Here is a tiny trained network, its code and every weight. The questions are about switching its units off for an input and a class, where a switched-off unit gives its printed mean instead of its output.

import numpy as np


def w(rows, s, z=0):
    codes = np.array(rows[::2]) - 128.0
    scale = np.full(codes.shape[1], s)
    scale[-1] = z or s
    return codes * scale


def f(y):
    return y / 2 * (1 + np.tanh(0.7978845608 * (y + 0.044715 * y**3)))


def log_softmax(a):
    a = a - a.max(-1, keepdims=True)
    return a - np.log(np.exp(a).sum(-1, keepdims=True))


def net(x, mask):
    res = np.array(x, float).reshape(1, 2) / 4 @ E
    y = f(res @ A[0][:, :-1].T + A[0][:, -1])
    res = res + np.where(mask, y, B[0][:, -1]) @ B[0][:, :-1]
    return log_softmax(res[-1] @ U[:, :-1].T + U[:, -1])


A, B = {}, {}
E = w([
[140,136,70,220,48,2,155],'x0',
[192,90,17,97,80,210,219],'x1',
],0.0062)
A[0] = w([
[211,4,24,77,29,225,228,192],'N1',
[15,153,222,54,253,246,83,140],'N2',
[199,69,32,80,69,206,211,64],'N3',
[133,98,156,22,204,222,132,95],'N4',
[192,86,31,217,60,4,189,106],'N5',
[225,67,51,67,78,196,199,31],'N6',
[175,171,122,227,87,39,119,207],'N7',
[210,127,30,141,67,248,201,17],'N8',
[51,184,223,157,133,55,46,35],'N9',
[106,97,168,35,198,252,106,53],'N10',
[21,150,209,180,189,55,23,50],'N11',
[133,135,93,180,54,27,125,242],'N12',
[150,103,157,43,219,223,143,129],'N13',
[87,65,157,60,178,209,116,253],'N14',
[15,214,219,131,184,38,19,173],'N15',
[116,163,87,220,17,14,190,41],'N16',
],0.0057,0.0056)
B[0] = w([
[29,163,43,67,186,93,174,255],'N1',
[38,160,89,199,117,173,83,209],'N2',
[17,29,49,98,199,76,131,181],'N3',
[132,99,211,236,20,189,36,170],'N4',
[39,143,168,230,63,179,14,215],'N5',
[19,41,48,149,190,24,50,165],'N6',
[49,234,97,189,85,168,84,220],'N7',
[19,26,36,169,207,33,21,165],'N8',
[10,7,49,117,212,57,69,161],'N9',
[53,89,199,244,69,132,26,165],'N10',
[24,17,3,108,196,47,103,175],'N11',
[76,238,147,168,69,226,92,239],'N12',
[119,138,172,235,25,207,47,178],'N13',
[82,226,81,137,97,167,132,217],'N14',
[41,131,17,92,173,71,209,226],'N15',
[96,66,225,239,73,141,35,186],'N16',
],0.0068,0.0075)
U = w([
[51,35,18,111,218,51,127,51],'0',
[115,117,205,254,42,205,29,72],'1',
[145,243,116,130,106,209,163,254],'2',
[237,95,241,53,207,43,217,2],'3',
[224,148,218,54,246,33,239,2],'4',
[233,118,220,10,246,32,229,2],'5',
],0.0071,0.0057)

Each question gives the input, the list of numbers given to net, and the class t.
The units are the neurons (one row each of A and B). Each row of codes is followed by its name. A weight is (code - 128) times the scale printed after its matrix; where a second scale follows, it is the last column's (A, B and U).
mask holds one flag per neuron, in row order. A switched-off neuron (its flag False) gives its mean, the last column of its row in B, instead of its output. The means were averaged over made-up inputs and are rounded, as every weight is.
A unit's drop is (log p(t) with every unit on - log p(t) with that unit switched off) / (log p(t) with every unit on - log p(t) with every unit switched off).
The circuit of an input: a set's keep is (log p(t) with only the set's units on - log p(t) with every unit switched off) / (log p(t) with every unit on - log p(t) with every unit switched off). Starting from the 12 units with the biggest drops (on a tie, the unit counted first), units are removed one at a time, each time the one whose removal leaves the highest keep (on an exact tie, the one counted first), for as long as the keep stays at least 0.8.
units of the circuit, in order: the units of the circuit, biggest drop first
top k neurons: the k neurons with the biggest drops, biggest first
drop of u: that unit's drop, to one decimal
input [6,4], class 1: units of the circuit, in order : [N5]
input [-6,7], class 0: top 2 neurons : [N1 N3]
input [-3,-2], class 2: top 2 neurons : [N5 N16]
input [0,-4], class 0: top 2 neurons : [N15 N11]
input [-6,-7], class 0: top 2 neurons : [N15 N11]
input [7,4], class 1: top 2 neurons : [N5 N16]
input [7,5], class 1: top 4 neurons : [N5 N16 N12 N15]
input [-5,7], class 0: drop of N1 : 0.1
input [3,-2], class 2: drop of N4 : 0.2
input [-7,5], class 1: drop of N10 : 0.2
input [-3,0], class 2: drop of N14 : 0.1
